In the rows, 128 means zero.
Rows near named flat spaces through zero (a row that begins with a name and a colon came from that space)
q719q676: [107 138 122 182 103 159 146 112 131 147 139 107 140 145 168 108 107 153
 131 101 113 126 112 146 164 160 157 136 118 167]
q719q676: [108 142 134 155 126 143 136 112 142 146 110  98 141 132 125 128 129 163
 108  96 117 122 114 128 124 150 115 136 124 134]
q617q214: [130 119 101 113 131 126 146 129 136 114 129 143 160 143  95 141 132 129
 152 111 124 138 128 159 111 138 117 116 132 111]
q719q676: [125 125 140 161 110 130 152 126 136 125 152 114 112 147 131 114 117 130
 147 125 120 148 125 133 149 146 158 123 119 145]
q533q333: [145 123 127 191 106  55 181  96 139 123 149  95  48 141  96 112 120 107
 137 159 108 217 116  56  98 135 102  98 145  63]
q617q214: [138 123 153 120 136 111 115 133 127 123 126 120 103 111 111 130 131 112
 116 142 128 128 126 100 121 118 118 128 129 112]
q424q482: [128 105 126  96 161 127  69 109  99 114 100 155 111 101 155 150 149 139
 116 159 156  77 163  93 102 116 134 138 149 144]
q533q333: [135 123 166 159 114 116 148 134 141 124 150  96  99 130  96 115 109 115
 133 123 106 150 105 113 148 146 138 125 114 125]
q617q214: [126 136 150 168 100 127 175 138 150 130 157  97 117 156 102 110 108 131
 146 111 105 165 107 143 155 152 148 123 108 138]
q681q939: [152 147 101 137  98 117 134 154  97 147 140 140 123 115 145 111  70  96
 116 154  98 134  90 124 170 113 113 139 123 135]
q617q214: [125 148 127 174  85 149 156 146 117 148 157 118 121 151 164  98  78 138
 138 130 104 133 104 150 196 146 171 144 105 191]
q424q482: [131 149 154 130 119 125 130 148 131 144 137 118 105 123 148 110 128 112
 111 143 133 141 126 116 147 102 132 133 117 130]
q719q676: [133 116 102 141 135  92 116  91 108 123 124 144  77 120 172 126 146 119
 126 176 150 148 159  69  95 109 124 115 159 104]
q681q939: [151 145  84 135 106 114 122 139  93 152 132 147 130 102 167 111  82  84
 107 155 106 135  93 115 155 102  96 132 136 110]
q424q482: [127 138 150 196  95  90 180 112 141 134 165  96  45 160 149  95 125 126
 143 162 128 202 138  81 138 130 160 113 126 127]
q533q333: [129 122 120 135 128 118 131 118 124 123 126 129 117 132 125 131 127 134
 133 135 127 132 132 117 119 134 128 125 134 127]
q681q939: [ 99 169 130 166 104 168 148 129 146 171 137 106 150 142 202  94 134 140
 108  99 134 141 122 156 164 120 145 135 112 149]
q289q483: [175 141  81 132  94  77 140 155  82 140 146 156  95 108 135 111  60  67
 120 190  95 161  88  95 156  94  91 128 137 101]
q289q483: [129 112 117 146 116 141 119 124  96 118 126 138 119 138 130 136  82 166
 144 141 109  86 122 130 160 166 166 151 123 203]
q289q483: [104 165 126 134 122 136 150 129 143 153 117 120 123 157 161 120 154 170
 115 129 151 144 154 135 120 112 135 136 123 149]
q533q333: [131 118 134 148 117 148 118 132 111 126 124 116 140 121 106 133  77 149
 127 111  92  86  93 137 165 171 141 151 115 177]
q424q482: [111 136 163  80 165 139 101 133 147 127  91 123 137 124 107 152 180 165
 104 117 160  97 161 127  88 112 116 140 125 131]
q289q483: [146 121 142  96 137 128 107 154 118 119 118 132 143 106  79 144 103 117
 119 125 108  97 103 133 136 131 108 141 119 130]
q681q939: [138 109 113 142 116 121 153 128 127 108 138 126 142 144  70 139  93 136
 158 112  95 133 102 148 135 169 128 124 124 134]
q719q676: [119 169 169 110 110 148 161 183 155 145 150 120 130 163 131 109 139 138
 132 126 143 149 140 173 164 101 162 139  92 166]
q681q939: [114 129 146  64 156 162 122 156 157 114 114 140 188 143  84 154 169 152
 140  89 151 100 151 192 109 124 132 131 113 137]
q424q482: [153 106 179 123 151  99 105 124 154 120 132  87 126  63  63 127 139  39
  96  98 103 150  79  86 103 119  59 100 133   9]
q617q214: [104 104 106 122 158 168  83  83 133 127 116 141 179 100 194 131 177 111
 123  91 158  97 149 143 105 127 128 111 151  98]
q289q483: [139 129 133 129 123 110 131 136 118 126 125 126 106 127 106 132 109 132
 125 146 117 129 120 109 130 130 122 135 127 135]
q719q676: [139  97  83 162 121 112 112  87  93 117 139 150 105 113 176 122 107 104
 143 157 123 128 128  94 130 140 138 116 156 121]
q533q333: [126  95 129 139 137 101 152  97 152  95 158 134  96 151 127 126 178 107
 175 140 158 182 172 116  89 127 154  87 146  85]
q681q939: [145 102 105 145 128 122 106 106 111 123 138 133 139  89 143 121 107  71
 125 122 108 126  97 112 134 134 106 112 145  82]
q289q483: [117 141 146 133 126 135 135 132 141 137 130 117 120 138 141 120 143 140
 123 125 139 135 139 130 131 121 140 131 120 139]
q617q214: [117 120 135 123 146 114 144 108 159 115 122 117 128 142  97 140 173 138
 138 111 145 156 150 124  80 131 114 107 138  86]
q424q482: [137 195 175 115 106 114 150 191 139 172 130 103  97 127 129 101 117 115
  80 153 125 159 110 116 159  71 106 149  97 130]
q719q676: [153 139 154 115 109 112 153 178 134 126 156 123 118 130  83 116  99  89
 136 138 106 155 100 142 160 113 125 127 105 119]
q289q483: [140  64 137 136 150 118 105  92 130  84 139 125 129 103  83 145 131  94
 157 109 115 117 119 112 106 168 129 103 144  88]
q617q214: [120 106  88 112 145 172  76 106 107 128 121 162 189  94 196 130 136 101
 126 106 141  78 130 157 137 126 132 125 145 125]
q681q939: [126 134 110 150 122 131 120 111 121 145 131 126 131 111 175 112 126 105
 112 127 127 136 118 116 135 118 116 122 138 107]
q289q483: [120 154  31 135 112 126 150 108 111 153 119 167 161 147 199 120 131 132
 129 139 140 156 140 147 112 103 102 117 154 108]
q533q333: [141 142 111 162  87 123 183 150 139 137 166 116 145 148 108 103  84  96
 149 110  89 178  83 162 168 140 123 116 112 112]
q617q214: [141 142 168 131 121  98 150 151 141 130 126  96  93 130  62 130 112 133
 114 135 107 150 106 102 126 130 107 135 113 118]
q424q482: [134 174 111 118  97 139 136 175  99 160 132 151 122 142 179 109  90 139
 113 166 128 120 125 146 181  94 146 158 110 191]
q681q939: [118 176 118 112 120 140 127 151 123 166 117 138 133 130 188 112 139 135
  95 145 150 131 141 135 140  81 120 143 122 142]
q719q676: [143  91  86 140 125 129 105 106  93 110 141 158 137 108 156 129  98  96
 150 140 115 108 117 125 143 145 139 120 146 129]
q424q482: [133 119 153 124 136 133  90 127 116 129 138 133 104  97 179 114 139  91
 115 150 146 113 139 103 144 103 147 128 131 127]
q719q676: [158 128  99 112 112 121 115 156  94 131 146 161 136 105 148 117  85  73
 129 156 111 124 102 135 164 104 119 130 129 122]
q533q333: [135 117 132 159 126  81 145 100 126 118 127 112  65 135 105 131 128 138
 131 159 124 162 136  68  98 138 119 118 144 108]
q617q214: [123 107 129 120 148 135 122 109 151 114 127 121 163 116 104 137 156 106
 135  89 130 132 124 143 101 139 108 106 136  77]
q424q482: [113 110 106 118 138 161 109 114 118 116 125 154 159 137 161 138 139 150
 149 118 145  91 152 160 132 143 162 132 133 167]
q289q483: [117 134 110 102 143 150 120 127 144 134 119 139 181 120 141 132 159 114
 122  96 143 124 132 163 111 113 106 117 133  94]
q681q939: [135 130  49 159 115 101 140  89 105 142 117 143 133 120 158 125 108 116
 120 140 112 155 110 102 104 128  80 114 161  82]
q533q333: [148 163 171 149  89  80 195 176 142 136 153  96  58 166  62 111  91 138
 132 164 102 191 109 106 152 121 131 137  99 144]
q533q333: [129 113  91 138 125 116 138 106 115 115 126 145 123 143 127 138 120 146
 150 140 126 132 138 124 113 145 132 122 143 135]
[144 102  67 139 127  95 147  99 112 106 110 138 141 135  59 158  93 147
 148 123  91 134 102 119  92 171  84 120 151 102] -> q424q482
[132 133  57 125 125 123 134 111 117 138 114 151 173 122 140 134 119 116
 124 116 117 138 111 143 107 124  80 117 150  86] -> q681q939
[118 129  97 132 135 138 122 104 132 138 119 133 159 118 160 126 147 118
 119 108 136 132 128 135 110 122 106 116 143  93] -> q681q939
[135 153 149 113  91 160 159 199 132 133 183 148 141 161 157  95 104 100
 162 139 132 143 129 200 210 103 195 136  87 188] -> q719q676
[118 218 114 118 104 117 167 175 115 185  57 104 124 165  72 148  76 252
  63 141  96 108 100 122 128 127  70 195 103 205] -> q617q214
[113 128 134 114 147 143 117 119 141 128 104 120 152 128 112 144 150 158
 118 102 136 106 136 138 105 138 117 133 129 129] -> q719q676
[126 108 103 172 103 146 161 112 139 118 167 124 161 145 135 110 106 103
 169  91 104 153 103 170 157 166 152 106 125 120] -> q424q482
[131 161  66 110 119 112 144 136 106 149  97 154 142 144 130 140 109 164
 112 150 123 130 127 131 111 111  88 143 139 137] -> q289q483
[126 139 160  77 145 125 125 162 136 118 113 138 115 147  93 148 153 164
 130 147 154 113 163 137 112 109 142 144 115 162] -> q681q939
[119 169 210 115 134 124 132 162 166 154 130  87  93 121 128 107 170 116
  87 130 151 155 138 107 129  81 123 133 104 109] -> q424q482
[ 88 128 127 153 147 136 125  73 144 132 104 116 106 151 176 134 188 192
 124 125 170 128 184 102  81 138 150 124 147 143] -> q719q676
[114 124 107 147 128 135 144 104 141 128 124 121 148 142 127 131 138 145
 138 102 126 138 128 141 112 149 122 118 135 116] -> q681q939
[133 135 146 156 131  95 120 105 128 145 113  95  85  98 127 121 128 113
  87 140 117 147 110  60 106 119  86 125 140  81] -> q533q333
[143 136 170 140 118 117 120 149 122 137 135 103  95 107 112 116  98 110
 105 141 106 124  99  98 157 125 125 142 113 135] -> q617q214
[112 174 151 128 117 124 153 147 146 156 129 117  94 156 168 108 160 151
 111 152 160 162 161 121 128  87 143 135 116 145] -> q719q676
[135 104 125 130 136 134 116 116 132 116 136 126 153 106 114 130 125  93
 134 103 115 123 108 136 127 142 115 113 133  93] -> q424q482
[127  77 136 138 140 132 126 102 135  86 144 129 130 138  94 143 135 131
 174 110 126 119 139 138 118 173 163 111 133 134] -> q719q676
[115 100 135 123 148 155 102 106 135 111 132 134 151 119 148 133 156 122
 143 105 146 103 146 144 122 141 152 118 134 128] -> q424q482
[131  85 166 171 122 132 128 110 126  96 147 100 101 133  82 133  93 145
 159 115  97 107 110 116 153 194 173 132 117 170] -> q533q333
[128 153 155  95 127 127 147 167 151 133 142 133 125 145 127 118 159 114
 131 137 154 157 150 151 130  87 137 123 112 121] -> q533q333
[119 109 192 168 111 132 184 134 175  99 172  84 105 176  61 119 130 146
 180  96 114 166 128 154 148 180 187 114  98 153] -> q719q676
[ 90 133 167 118 145 159 151 125 176 118 119 106 147 175  98 143 184 198
 148  86 157 124 170 169 103 152 164 130 111 163] -> q681q939
[131 187 140 182  71 141 176 170 133 181 151  87 130 137 144  83  62 117
  98 113  80 160  61 145 205 127 120 148  92 151] -> q719q676
[129 108 120 110 146 126 123 116 141 111 127 135 152 121 104 141 152 110
 140 109 134 132 133 139  99 131 112 109 138  87] -> q617q214
[120 107 130 127 141 140 116 113 126 112 114 127 138 133 103 148 127 164
 139 113 125  96 134 134 118 161 140 136 129 155] -> q289q483
[121 115 106 146 126 132 130 104 123 122 130 135 130 136 147 129 129 138
 143 126 131 127 137 129 123 144 141 122 138 135] -> q289q483

Rows near named flat spaces through zero
q67q613: [130  61 100 149 143  93 147 133 103 153 157 142 139 200 103 132 103 112
 155 143  95 142  93 105 102 158 144 205 122  93]
q999q340: [136 107 120 151 116 149 112 155  97 122 138 155 173 127 145  95 141 126
 115 139 132 140 125 144 150 147 134 126 134 128]
q715q844: [124 175 151 132 107 152 126  73 115 126 154 110 175  66 108 100  97 164
 106 163 159 148  93 180 185 129 127  66 117 167]
q865q491: [119 118 117 132 147 101 131 118 117 147 141 140 128 140 139 118 102 129
 162 137  99 127 120  89 112 101 153 157 112 131]
q67q613: [121  64 111 113 110 111 136 154 118 122 135 147 123 218  99 155 145 148
 148 110 121 131 122 135 119 184 153 215 142  76]
q865q491: [110 155 128 137 131 150 102 152 116 124 123 151 156  76 184 112 146 122
 125 121 131 113 146 126 123  93 141  84 123 163]
q999q340: [134 104 120 137 143 149 113 172 124 134 121 149 135 142 145 151 176  78
 101 127 144 115 145 151  92 147 115 105 152 120]
q717q68: [117 153 139 122 116 150 130 129 145 113 117 105 126  99 120 160 147 124
  99 111 157 118 126 169 124 144 105  89 135 139]
q67q613: [133  87 110 146 157 111 115 128  85 167 164 178 167 160 145  92 113 114
 155 175 104 140 116 104 119 115 169 150 124 126]
q865q491: [ 86 129 129 101 134 124 110 117 110 149 153 163 154 138 142 151 137 151
 156 139 139 112 123 148 111 118 186 124 129 142]
q59q991: [134 142 130 138 156 124 134 113 138 149 130 114 118 107 128 139 119  90
 118 144 128 123 122 123 101 108 108  92 125 143]
q999q340: [124 104 110 142 158 134 105 183 115 142 120 170 135 136 182 132 167  78
 131 122 116 108 157 106  78 108 139 122 138 130]
q999q340: [129  80 105 156 107 162  95 217  87 104 123 186 182 146 180  98 182 118
 114 109 128 128 150 140 134 160 143 149 145 114]
q67q613: [139 121 120 149 140 110 146 116 129 137 133 110 121 128 117 118  96 111
 133 135 105 138 109 101 121 121 111 144 114 126]
q999q340: [ 99 109 110 128 150 121 120 169 126 139 124 151 125 145 162 168 157  94
 142 104 117 100 139 115  64 119 145 141 131 127]
q717q68: [139 113 120 136 128 113 137 132 128 125 124 124 116 145 124 114 113 129
 140 124 107 136 127  99 131 126 124 162 121 114]
q999q340: [ 83 107 104 142 141 114 122 152 100 144 151 158 164 135 162 145 124 120
 159 117 105 113 107 115  83 118 169 156 113 140]
q865q491: [131 162 146 100 159 127  91  96 115 162 138 177 133 102 172  84 128 143
 157 177 130 121 167 101 143  53 180  78 128 162]
q715q844: [145 126 134 150 132 147 120 103  98 148 161 139 181 110 114  95 115 118
 103 183 147 151  99 167 157 143 126  84 131 144]
q715q844: [165 131 132 154 116 126 142  94 117 124 140 107 143 113 100  70  82 143
 117 160 118 164 103 119 185 134 104 130 115 128]
q865q491: [152 100 130 121  95 140 131 147 129 100 117 126 122 168  99 121 149 150
 110 116 142 143 137 151 165 180 115 161 147  91]
q67q613: [151 153 152 107  99 148 137 113 160  98 103  90  97 118  91 137 142 149
  93 115 161 135 141 163 167 155  89 105 143 117]
q999q340: [ 99 110 109 143 136 122 120 150 103 139 145 155 161 132 157 132 128 121
 148 123 112 119 115 119 100 122 158 146 118 137]
q59q991: [107 126 122 112 108 141 108 187 135  96  96 151 117 133 173 142 176 143
 137  74 127 104 171 117 116 124 145 149 137 121]
q715q844: [144 146 141 120 141 109 128  63 115 155 154 134 135 118 114  78  78 158
 153 183 117 150 117 105 169  91 153 118 113 144]
q715q844: [191 124 147 116 166 111 122  60 120 176 150 147 113 151  98  65  96 123
 136 220 127 159 140 103 170  97 135 103 137 122]
q59q991: [129 177 144 132 108 127 147  85 146 109 122  79 120  75 108 113  86 159
 121 121 128 140 108 127 166 113 102 108 106 150]
q59q991: [117 125 126 128 121 118 145 112 131 127 137 108 128 135 103 147 110 137
 131 122 127 131 102 138 125 145 125 145 121 124]
q59q991: [149 150 142 123 148 120 146  90 157 142 121  91  90 115  97 144 112 103
 112 145 136 130 125 128 119 117  92  95 129 131]
q865q491: [185 169 161 113 146 141 130  80 163 138 108  96  82  99  98 107 126 108
  91 168 155 140 155 134 160 107  79  55 144 134]
q717q68: [100 132 123  98 148 103 123 139 145 138 113 143  88 147 157 161 140 130
 169 101 109  98 158  86  81  89 160 153 125 127]
q717q68: [161  83 110 167 125 115 148 135 111 128 139 119 140 161 101  95  99 113
 123 142 102 158 100 109 144 160 103 176 122 100]
q717q68: [126 126 131 113 147 119  96 108  93 159 154 189 157 135 162  76 119 155
 168 176 117 133 146 102 150  82 194 124 125 144]
q67q613: [111 118 139  95 117 162  88 145 104 133 142 185 167 147 143 138 187 149
 119 147 175 117 151 192 140 152 176  95 161 130]
q717q68: [142 187 157 116 139 138 123  70 141 141 131 110 123  68 123 103 105 138
 116 165 148 134 132 136 160  86 118  53 122 165]
q59q991: [ 62 120  96 159 120 136 109 193  91 116 138 165 191  98 203 138 141 127
 152  82 104 103 114 119  86 115 169 148 106 157]
q865q491: [122 110 109 157 120 121 142 157 124 113 123 116 134 130 135 129 118 116
 130 100 104 130 112 109 114 140 112 164 115 120]
q715q844: [108 214 177  64 121 147 113  55 159 132 126 112 109  70 114 150 134 179
 121 147 183 113 147 178 160  92 147  37 135 171]
q717q68: [130 106 119 128 121 121 114 141 104 127 135 163 145 151 147  91 126 154
 154 134 110 136 139 103 149 121 163 165 126 119]
q865q491: [148 158 146 111 168 109 130  69 144 166 135 120  97 113 118 117 100 114
 139 175 126 130 136 103 124  77 128  87 124 146]
q67q613: [150 124 132 117 117 123 121 132 129 115 114 140 111 143 134  90 127 157
 142 127 116 137 156  98 163 116 138 154 130 114]
q59q991: [ 88  85 102 151 128 110 143 129  91 147 174 139 180 161 111 154 103 128
 148 133 114 133  66 149  99 166 158 176 114 122]
q67q613: [165 122 128 132 113 106 155 117 152 105 104  90  79 148  97 102  96 146
 134 112 101 148 133  82 160 131  94 180 118  98]
q59q991: [154  91 121 135 152 137  99 150  96 155 142 186 154 159 152  92 154 102
 128 172 129 135 151 124 129 124 152 119 148 119]
q999q340: [150 144 135 114  89 123 124 136 139  83  94 125  99 124 143  69 117 193
 150  97 105 140 168  76 195 106 133 174 118 115]
q715q844: [157 132 140 111 128 132 132 131 158 117 100 111  81 141 112 137 149 118
 111 119 139 126 158 125 132 133  99 122 145 109]
q717q68: [119 117 129 130 142 145 105 121  94 158 163 168 180 129 136 124 143 117
 120 173 152 130 115 171 125 136 159  90 140 143]
q715q844: [121 129 116 183  95 142 141 121  90 110 158 109 204  83 119  85  81 147
 110 136 120 159  65 153 173 157 113 130 101 149]
[183 123 139 137 134 129 134  98 129 137 131 118 118 135  96  82 108 121
 109 172 131 158 129 123 171 133 100 115 135 116] -> q715q844
[ 93 143 133 102 102 105 155  94 148 112 131  89 107 137  89 168  98 179
 151  96 126 124  99 136 132 144 138 169 112 122] -> q999q340
[117  86 105 143 103 122 132 169 109 106 129 142 147 165 134 123 132 146
 143  97 107 133 118 117 131 161 142 198 124 102] -> q865q491
[179 140 138 126  93 140 111 147 131  83  89 139 108 116 154  36 129 178
 132 116 111 150 184  76 215 103 121 150 128 115] -> q999q340
[147 161 144 133 140 147 112 104 122 141 133 135 145  81 142  92 123 120
 111 166 143 135 137 137 154  98 122  62 129 158] -> q67q613
[ 63 174 133 110  98 138 127 130 138 100 123 111 142  78 148 170 131 171
 139  75 140 102 116 154 118 120 149 117 111 161] -> q715q844
[110 149 127 107 134  95 136 116 149 125 112 119  85 126 145 132 104 154
 174  99  94 114 145  66 114  79 149 165 107 132] -> q999q340
[ 87 131 127  79 121 107 149 152 185 106  88  95  47 168 114 234 164 132
 145  47 131  85 151 124  61 142 123 174 137 100] -> q999q340
[156 132 128 142 157  96 165  86 155 149 127  79  82 132  88 135  81  93
 128 144 106 139 106  93 109 115  84 135 114 120] -> q865q491
[196 118 144 115 103 122 137 106 142 105 107 114  87 163  86  65 112 168
 124 145 123 164 155 101 209 141 105 164 138  89] -> q67q613
[147  80 118 131 134 115 127 126 103 146 151 156 143 185 109 106 121 131
 141 160 118 147 119 123 140 151 149 169 136 100] -> q67q613
[123 122 119 142 157 124 104 129  93 160 152 176 166 116 172  90 120 115
 151 165 111 128 132 103 120  86 167 112 120 151] -> q67q613
[ 88 123 110 152 126 125 129 144 106 130 146 135 169 110 151 139 115 125
 141 112 113 120  97 129 103 127 146 140 109 147] -> q59q991
[121 155 130 134 159 118 123 109 128 152 133 132 127  91 156 117 108 109
 143 145 114 119 131  98 108  74 136  95 113 159] -> q865q491
[121 130 132  95 160  98 119 104 132 160 133 155  98 154 141 130 121 137
 173 147 112 115 152  86 107  81 172 141 127 129] -> q715q844
[144 103 120 142  94 143 135 166 129  92 111 116 130 147 114 124 146 134
 104  98 132 139 129 143 150 177 100 160 137 100] -> q865q491
[133 143 132 146  99 137 121 106  97 114 147 134 178  93 133  60  91 178
 133 149 122 156 108 128 198 122 144 127 109 148] -> q59q991
[151 147 139 129 116 161  97 154 121 108 107 154 140  94 168  79 158 137
 110 131 141 130 172 127 168 108 127  89 139 141] -> q865q491
[169 162 151 102 108 115 150  97 180  96  84  75  48 124  94 110 108 162
 126 106 122 139 160  90 174 113  87 144 126 109] -> q715q844
[124 206 159 119 127 151 159  93 199 110  94  31  74  50  87 207 133  91
  64  96 175 108 116 183 101 134  40  33 131 156] -> q717q68
[111 159 136 123 124 142 127 129 144 118 117 110 125  91 136 154 140 123
 112 109 145 114 129 149 116 123 115  92 127 147] -> q67q613
[ 96 142 136 105 131 147 104 135 121 136 135 155 149 117 150 157 164 131
 126 129 157 107 139 167 109 125 159  89 141 147] -> q717q68
[146 125 124 132 169  80 153  79 139 166 140 109  90 145 106 118  71 109
 161 159  90 138 113  67 108  89 125 153 108 124] -> q865q491
[147 124 126 155 119 139 115 122  92 130 148 150 177 108 140  62 107 142
 125 163 121 154 116 126 176 123 138 119 120 141] -> q999q340
[137 102 127 120 144 113 144 110 135 150 140 119 110 173  87 159 126 108
 125 147 134 132 112 142 106 155 121 143 139 105] -> q59q991
[ 79 129 111 155 102 155 127 183 119  98 124 120 171  94 156 172 155 115
 105  73 138 108 104 170  94 161 118 121 122 144] -> q865q491
[106 164 132 147 104 119 157  80 128 115 146  78 151  78 101 121  64 164
 131 122 119 144  71 136 157 128 115 128  93 155] -> q59q991
[ 84 118 118 109 109 127 131 165 140 106 114 126 117 149 135 188 159 140
 138  70 132 102 131 143  91 152 142 164 132 116] -> q67q613
